Moves between units:
* | @ & ^ % $ * ! § +
x963 | - - x131 - x801 - - - x189
x148 | x569 - - x507 - x128 - - -
x392 | - - - x888 x569 x18 - - -
x313 | x551 x68 x189 x18 x885 x888 x140 x851 x131
x461 | x791 - - - - x123 - - x507
x78 | x131 - - - x123 - - - x551
x128 | x492 x236 x699 x585 x862 x148 x243 x156 x462
x544 | - x820 - - - x374 x155 - -
x291 | x524 x241 x923 x597 x695 x246 x755 x742 x239
x540 | x848 x885 x530 x487 x68 x155 x374 x953 x386
x25 | x243 x623 x201 x397 x687 x433 x492 x177 x180
x492 | x128 x487 x600 x885 x18 x569 x25 x874 x514
x605 | x530 x500 x848 - - - - - -
x618 | - x521 - - - - x953 x374 -
x386 | x115 x98 x22 x946 x937 x985 x149 x731 x540
x946 | - x514 - x386 - - - - x487
x267 | - - - - - x24 x791 - x820
x861 | - x189 x68 - x530 - - - -
x985 | - x791 - - - x386 - - x155
x155 | x977 x215 x380 x925 x11 x540 x544 x658 x985
x912 | x397 x445 x474 x243 x356 x30 x585 x188 x379
x820 | x30 x544 x869 x433 x17 x397 x215 x718 x267
x212 | x917 - x507 - - x500 - - -
x530 | x605 x742 x540 x217 x861 x380 x13 x241 x22
x217 | - x600 x487 x530 - - - - -
x149 | - x24 - - - - x386 - x374
x977 | x155 x507 - - - x848 - - -
x243 | x25 - - x912 - - x128 - -
x18 | x862 x184 x432 x313 x492 x392 x687 x721 x465
x123 | x98 x115 x389 x462 x78 x461 x379 x409 x585
x585 | x885 x848 x500 x128 x551 x507 x912 x730 x123
x6 | x68 x551 - - x848 - - - -
x869 | - - x820 - - x602 x917 - -
x862 | x18 - - x551 x128 - - - -
x156 | x874 - - x730 - - - x128 -
x397 | x912 x374 x602 x25 x140 x820 x885 x521 x24
x848 | x540 x585 x605 x236 x6 x977 x445 x518 x115
x432 | - - x18 x189 x600 - - - -
x436 | - x140 - - x374 - x68 - -
x742 | x500 x530 x885 x600 x189 x917 x602 x291 x801
x13 | - x602 x374 - - - x530 - -
x569 | x148 x925 x595 x215 x392 x492 x433 x135 x677
x894 | x880 - - - - x730 - x507 -
x721 | - - - x851 x874 - - x18 -
x433 | - - - x820 - x25 x569 - -
x521 | x188 x618 x755 x177 x640 x718 x923 x397 x127
x275 | - x851 - - x953 - - x68 -
x23 | x189 - x551 - x500 - - - -
x918 | - - x140 - x602 - x189 - -
x755 | - - x521 - - - x291 x602 -
x791 | x461 x985 x643 x677 x717 x98 x267 x681 x215
x731 | - x982 - - - - - x386 x953
x11 | - x888 - - x155 x68 - - -
x888 | x70 x11 x228 x392 x215 x313 x17 x327 x717
x29 | x851 - - - x730 - - x551 -
x462 | x514 - - x123 - - - - x128
x933 | - - - - x982 - - x131 x851
x474 | x602 - x912 - - - x500 - -
x188 | x521 - - - - - x730 x912 -
x380 | - x917 x155 - - x530 - - -
x215 | x507 x155 x917 x569 x888 x885 x820 x880 x791
x874 | x156 x997 x597 x923 x721 x135 x177 x492 x941
x184 | - x18 - x68 x487 - - - -
x885 | x585 x540 x742 x492 x313 x215 x397 x923 x98
x98 | x123 x386 x801 x514 x131 x791 x24 x982 x885
x374 | x445 x397 x13 x623 x436 x544 x540 x618 x149
x379 | x24 - - - - - x123 - x912
x68 | x6 x313 x861 x184 x540 x11 x436 x275 x937
x241 | - x291 x953 - - - - x530 -
x730 | x923 x518 x524 x156 x29 x894 x188 x585 x409
x677 | - - - x791 - x514 - - x569
x514 | x462 x946 x633 x98 x465 x677 x180 x941 x492
x595 | - - x569 x917 - x600 - - -
x177 | - - - x521 - - x874 x25 -
x851 | x29 x275 x695 x721 x923 x327 x640 x313 x933
x356 | x140 - - - x912 - x551 - -
x658 | - x880 - - - x953 - x155 -
x127 | - - - - - - x982 x24 x521
x602 | x474 x13 x397 x201 x918 x869 x742 x755 x691
x937 | - x131 - - x386 - - - x68
x189 | x23 x861 x313 x432 x742 x228 x918 x695 x963
x50 | - - - - x24 - x131 - x140
x524 | x291 - x730 - - - - x500 -
x201 | - - x25 x602 - - x600 - -
x239 | - - x982 - - - - x801 x291
x518 | x953 x730 - - - - - x848 -
x180 | - - - x24 - - x514 - x25
x487 | x236 x492 x217 x540 x184 x925 x623 x997 x946
x236 | x487 x128 - x848 - - - - -
x228 | - - x888 - x917 x189 - - -
x24 | x379 x149 x691 x180 x50 x267 x98 x127 x397
x597 | - - x874 x291 - - - x600 -
x917 | x212 x380 x215 x595 x228 x742 x869 x246 x643
x327 | - - - - x880 x851 - x888 -
x551 | x313 x6 x23 x862 x585 x70 x356 x29 x78
x600 | x699 x217 x492 x742 x432 x595 x201 x597 x633
x115 | x386 x123 - - - - - - x848
x70 | x888 - - - x507 x551 - - -
x623 | - x25 - x374 - - x487 - -
x982 | x409 x731 x239 x941 x933 x681 x127 x98 x923
x445 | x374 x912 - - - - x848 - -
x923 | x730 x953 x291 x874 x851 x880 x521 x885 x982
x500 | x742 x605 x585 x699 x23 x212 x474 x524 x389
x131 | x78 x937 x963 x465 x98 x717 x50 x933 x313
x633 | - - x514 x801 - - - - x600
x691 | - - x24 - - - x801 - x602
x801 | x389 x22 x98 x633 x963 x643 x691 x239 x742
x718 | - - - - - x521 x880 x820 -
x17 | - - - - x820 x140 x888 - -
x717 | - - - - x791 x131 - - x888
x246 | - - x880 - - x291 - x917 -
x507 | x215 x977 x212 x148 x70 x585 x30 x894 x461
x695 | - - x851 - x291 - - x189 -
x699 | x600 - x128 x500 - - - - -
x30 | x820 - - - - x912 x507 - -
x941 | - - - x982 - - - x514 x874
x389 | x801 - x123 - - - - - x500
x409 | x982 - - - - - - x123 x730
x643 | - - x791 - - x801 - - x917
x140 | x356 x436 x918 x687 x397 x17 x313 x640 x50
x640 | - - - - x521 - x851 x140 -
x22 | - x801 x386 - - - - - x530
x465 | - - - x131 x514 - - - x18
x687 | - - - x140 x25 - x18 - -
x953 | x518 x923 x241 x997 x275 x658 x618 x540 x731
x681 | - - - - - x982 - x791 x880
x135 | - - - x880 - x874 - x569 -
x880 | x894 x658 x246 x135 x327 x923 x718 x215 x681
x925 | - x569 - x155 - x487 - - -
x997 | - x874 - x953 - - - x487 -

The rows follow the links: the fewer symbols apart two units are, the more alike their rows tend to be.

Each row is also shifted at random along 8 hidden directions that mean nothing.

Each row, then its unit:
[ -25   -3   -9    4    6  -37   10   22    7  -23   18    2  -10  -11  -45    5  -45  -43    1   -1   -5  -36  -38  -21   41   -1   -8   10  -28   13   -6  -38   -2  -61  -20   28    4  -49   -1]: x718
[-116   23  -26  -48  -19    1  -25   -8   28   -3   -5  -30   48  -39    0   31  -50   49  -39  -69  -31  -16   30  -20  -24  -30   -2   23    3   -8  -29   76   12   11  -59  -25   29   89  -29]: x687
[ -35  -44   25   13   23   36   13  -23  -26   26  -12    0  -43   13   24  -23   -7   34   63   28   72    6   -2   61    8   10   27  -23   41    7    0  -45    2   -9   59   10   11  -19   24]: x874
[  19   26   -2    3   20   27   25   11   30   -9    7   11    4  -69   22   -5  -21   53  -19  -32   40    9   19   16   15  -34   -2   -9   75  -12   -2   36  -50  -22  -46    0    7   26   -2]: x212
[ -55   -3   43  -38   -7  -21  -27    2   41   11  -53   17   22    5   17  -26   26   35  -11    9  -53   25   74   95  -59   15   10  -28   -2   34   57   89    8   12   29  -30   -8   64   -1]: x623
[ 122   12  -11    4    6  -10    9  -23   -2  -15  -15   18  -29   15   -3   28  -35   24   58   -8  -10   21   17   34   38   58   19   19   -9   28   19   -9   54   43    0  -26  -17   -6   14]: x465
[  66   -5    2   29   -9   30    1    7    1   32   19    2    2   -5   21  -32   -6    8    7    8   80   26   12    4   13    8    1  -11   23  -10  -13  -40  -46   -1   21  -28    5   -9   24]: x861
[  -3    0   27    9  -18   20   15   29   21    8  -17   13  -21   53  -10  -18    2  -12  -29   -8  -11   25   11   45  -33  -18   -5    6    4  -10    4   20  -62   23   25   -5  -11    6  -16]: x389
[  39  -10   37    0  -23   19  -12  -18   14   19   -7   12  -11   35  -11  -32    5  -25  -16  -12   11   12    6   21    2  -11   13   -4    5  -10  -25   -8  -62  -15   12   10    9   22   -7]: x24
[ -21   17   39   15    4    5   -6  -29  -12   28   16   19  -22    3    1  -41   56   15  -20  -12    6  -22   15   47   25  -10   33  -15   31  -16   -6  -29  -80  -26   20   19  -11   30  -28]: x514
[  59   74    9  -20  -30  -68  -40  -15   36   41   45   33   25  -30  -44    6   99    9  -76  -16  -70  -23   21  -21  -23   -9   -4  -31  -42  -14    7   40  -25    0  -15  -28  -22   49  -21]: x313
[ -17  -14   -5  -14  -24   17   -4    6    7   -6    0    5   16   14   13  -15  -53  -45  -28  -14   27   19   -8  -66   -6  -17   -1  -16   -2   -4  -30   -7  -34  -11  -32   11   40    3    4]: x544
[  82   26    2   19  -13   20   26  -37  -10   -9   19   -1   -2   27   30   14  -33  -35    2  -20   51   67  -17  -87   -8   23  -13   -1  -13  -13  -38  -14  -10   44   -9   -2   24  -34   31]: x530
[  34  -67   34  -24   16   48  -24    2  -45   20   -8  -43   15    7   21  -49   -3   16   56   47   73  -41    4   29   -9   -2   16  -38   26  -16   10  -35   16  -39   61   17   14  -16   11]: x25
[  49  -15  -25  -10   14   16  -14   -9  -19   26    1    6   -8  -27   14  -11   16   18    7   21   25    3    1  -34   11  -20    8  -24   22   -2   -7  -21   14   -5  -14  -14   11    7    8]: x888
[ -31  -24  -10   35   14   51   22   -5   -4  -35  -37    4  -13   16   26   13  -33    9   57    1   18   25    4   41   44   29   14   30   45   11    0  -11   22   27  -11    3   -8    2   18]: x115
[ -73    5  -29   20   52  -24   10   26  -17  -38  -22   -5   -6  -31    7   11  -12    9   25   18  -35   -8    5   11   26   34  -18   38    2   38   41    1   47  -12  -33   -3  -25  -39    4]: x380
[   3  -11  -22   20    7   19  -21  -34  -34   18   22  -22   33  -41   30   -1   56   14   -4    9   13  -13   -8  -31   39    6   18    9   20  -21  -25  -44    8   -2   -8   -3   -4   32   -1]: x937
[  67  -20   21  -34   -3    4  -27   23  -27    7   29  -69   65  -14   -4  -28   25  -20  -36   19   18  -51  -21  -53  -53  -24  -28  -15  -31  -38   -1   11  -12  -45   25   16    7  -16   -7]: x602
[  28   25   33   15  -13    6   18   -7   33   -7  -24   59  -54   52  -23    4   16   -4   45   12    0   43   19   53   11   18    0  -14   12    9   19   17    3   42   18   -3  -19  -11   19]: x585
[ -35  -47  -18  -12    9   19  -53    8  -25   31  -18  -30   49  -13   37  -20   68   31    1   52   -8  -15   21    8  -48   -5   12  -22   11    2   21   17   50   12   25  -30    0   36    5]: x68
[   0   17   25   30  -13  -25   -8   34   -2   12   30   -3   23   16  -14  -31   47  -42  -67    5  -22  -25   -5    4  -21    0   -9    6  -29  -14    9  -19  -81  -27   14    8  -22  -12  -20]: x22
[ -20    0  -13   -7   -5    0  -16   50   -2   10   15  -27   19    1  -10  -12  -33   25  -17   -7   12  -41   19   21  -34  -10   -9    8   -7   -1   15    1  -19  -17   15  -24   -3   -5  -17]: x432
[  37  -20   -9   28   70   37   17  -30  -54  -21   -8  -42   -2  -38   36    7    5   54   63   13   37    2  -11    7   38   34    2   43   36   -2    5  -20   45   -3   -9    8  -20  -18   17]: x801
[  35  -65    2  -44    3   25  -24   83  -12  -11  -16  -28   40   11   -3  -33  -77   -4    0   31   37  -64    1   25  -58  -26   10  -39   12    9   40    4   -2  -60   15   13   21  -23  -12]: x433
[  17   52   10   35   23  -23   11  -55   -1   21   43   50  -21  -79   22  -29   85    5  -14   -1   20    9    5  -26   87    2   18  -29   44  -10  -10  -44  -60  -45  -33   18   -9   12    8]: x155
[  15    5   18  -19  -16   44   -4    1   16   -7   39  -37   62  -80   11  -16  -13   45  -18  -34   68  -69    6    7   27  -43   14  -24   63  -54  -20   10  -46  -69  -20   34   20   44  -17]: x243
[  28   59    3  -11  -11   -9   17  -59   22  -26   -2   17   17  -35   42   47   24   29   13  -34  -25   43   23  -22   14   24    6  -13   19   -5    5   57   54   60  -22   -2    5   35    5]: x236
[  -1  -13  -21    8   32  -38  -16   54  -34   10   12  -10   -7  -21  -23  -26   35   -5    4   53  -26  -53   -3    5    3    0  -21    5  -26   19   49  -35   20  -37   17  -11  -31  -54  -12]: x228
[  -2   -2    3   -2   41  -54    4   29  -12  -20   -8  -25    2  -15  -12   14   20   32   22   33  -44  -38    4   62  -32   36  -17   13  -32   32   74   22   65  -10   42   -4  -40  -41    2]: x597
[  65  -13  -15  -20   20   16   26   -2   -8  -30  -35   15  -25    4   27   24  -40   18   55   15   11   26    7   -3   -2   10   10  -18   26   21   31   20   67   43   -9    7   10  -19    8]: x148
[ -19   23   42   42  -22  -21   21    2   14   36   41   30  -42   33  -32  -39   41  -37  -60  -15   10    5  -16   34   17  -19   -7    5  -15  -20  -25  -50 -137  -36   35   17  -22  -17  -15]: x239
[-126  -38  -32    1   -9   11  -31    7  -24   20    7  -40   36   -4   18    7   28   -3  -20   23   -6  -24  -20  -28  -32  -18    3    9  -12   -6  -20  -18   31    5   21  -11   14   17   -4]: x275
[ -50  -16    2    2  -56   42  -17  -19   -7   42   15   -9  -18   58  -12  -21  -36  -52  -32  -37   40   15  -15  -57   11  -41    3   16  -12  -34  -91  -49  -80    7    1   -1   41   26  -15]: x50
[   9   -2  -10   20  -12  -28  -23   34   -9    4   21   -1   19  -10  -17   -2   70  -19   15   54  -30  -52   -6   10   29   19   -5   -1  -24   -3   34  -40   34  -11   34   -8  -33  -31   -2]: x6
[ -42   20    2  -14   33   12   -4  -29  -13  -10    4  -18   31  -88   32   11   65   88   23   -3   -5  -45   24   38   20  -11   16  -12   64  -21   25   41   38  -13   -8   20  -13   47  -18]: x128

From each start, follow one symbol. Which unit do you reach?
Answers are names.
---
[  22   31   -8   -7  -25  -26  -12  -18  -12   17   26   10  -22   30  -20   12    5  -13    9  -12  -12   -6    2  -38   11   18    0   -3  -38   -1  -10  -25   20   28   15  -16    1  -15   -7]
* x392
---
[  -7   47    1   -5  -52  -28    7   11   37    5    8   35  -31   39  -34   23  -18  -12   -6  -34  -25    4   22   11    6   -1   -5    3  -27   -2   -4   13  -13   42    6  -22   -4    7  -16]
% x551
---
[  53   17   22   29   21  -15   25   11   31   23   22   42  -37  -37   -5  -31    3   20  -19    0   42   14    8   45   19  -13    3  -28   36    7   12  -16  -82  -45    2   -1  -15  -15   11]
§ x917
---
[   7  -43   38  -10   -9  -25   -5   38    2    1  -15   -3  -21   50  -36  -26  -24  -25   37   43    4  -30   -4   71  -16   24    6  -16  -37   26   38  -24   17  -29   73    8  -12  -47    9]
% x521
---
[  46  -28    2  -21  -33   65   -6   13    5   -6   -3  -17   36   40   10    7  -26   -9  -36  -19   28    0  -17  -20  -62  -40    8  -15   21  -42  -31   29  -34   23   -7   18   26   27  -14]
! x379
---
[  35   11    2  -12  -15   27  -15  -16   16  -13   -5    5   50   10   31   16  -19    1  -27  -16   21   35    9  -36  -59   14   11  -30   15   -6  -14   49    4   30  -33   -8   32   34   19]
& x885
---
[   2   12  -17    7   36  -12   22   15  -12  -23  -21   14  -40   14   -3   13  -45  -10   29    5   -8   30    0  -16    6   20  -18   21  -11   28   20    1   26   18  -23   -7   -5  -47   11]
+ x643
---
[  -7   96    6   27   13  -47   32  -27   19  -24   29   23  -34   -4  -36   31  -19   -7   -9  -58  -21   29    4  -34   36   35  -32   44  -28    7  -17   16  -21   12  -48   -7  -19  -26    3]
§ x291
---
[  10   -8    8   20   24  -24  -12   21   10  -25   26  -25   38  -66  -39   -3   12   20   -2   -1   -8  -91  -19   65   52   12    8   26    7    2   14  -24   -9  -97  -10   35  -24    5   -9]
! x982
---
[  57   -2   15   32   33   10   27  -33  -17  -23  -24   -6  -48    8    1    1  -29    1   75    1   14   39    7   24   72   50   -9   50    2   21   -5  -26   28    9    3   -3  -16  -25   30]
! x801
---
[  22  -32  -14    4    3    6  -35   25  -67   38   51  -69   46  -16   -3  -31   85  -16  -43   38    2  -79  -38  -51  -19  -33   -9    8  -29  -46  -13  -59  -19  -42   36   12  -13  -23  -31]
+ x189
---
[   7   28   13  -26   -1   10  -12  -32   37  -11   -7  -11   38  -46   11   14  -29   54  -34  -73  -12   -6   34   26   -4  -14   16    6   35   -8  -21   76  -33  -13  -47    5   16   89  -22]
+ x25
---
[ -23   -4  -50   -8  -20   10   -4   45   -6  -11   16   -7    8    4  -19   20  -46  -28  -13   -7    4  -34  -27  -62    8  -35   -9    8   -5  -15  -22  -27   10   -4  -33    3   14  -26  -20]
@ x888
---
[  -4   38    5   52   28  -15   35  -25   24  -21   19   14  -21  -41   10   12  -19   29   24  -21   33   30   -2   26   59   45   -9   29   21   18   -1  -18   -8   -8  -15   -3  -17  -19   34]
& x291
---
[ -34   37    7    0  -11   10   30  -50   37   12  -32   66  -59   20   13    8    7   -3  -24  -47  -27   90   20   -7   20  -28   12   -2   36    0  -32   36  -61   57  -43   -4   10   55  -11]
* x123
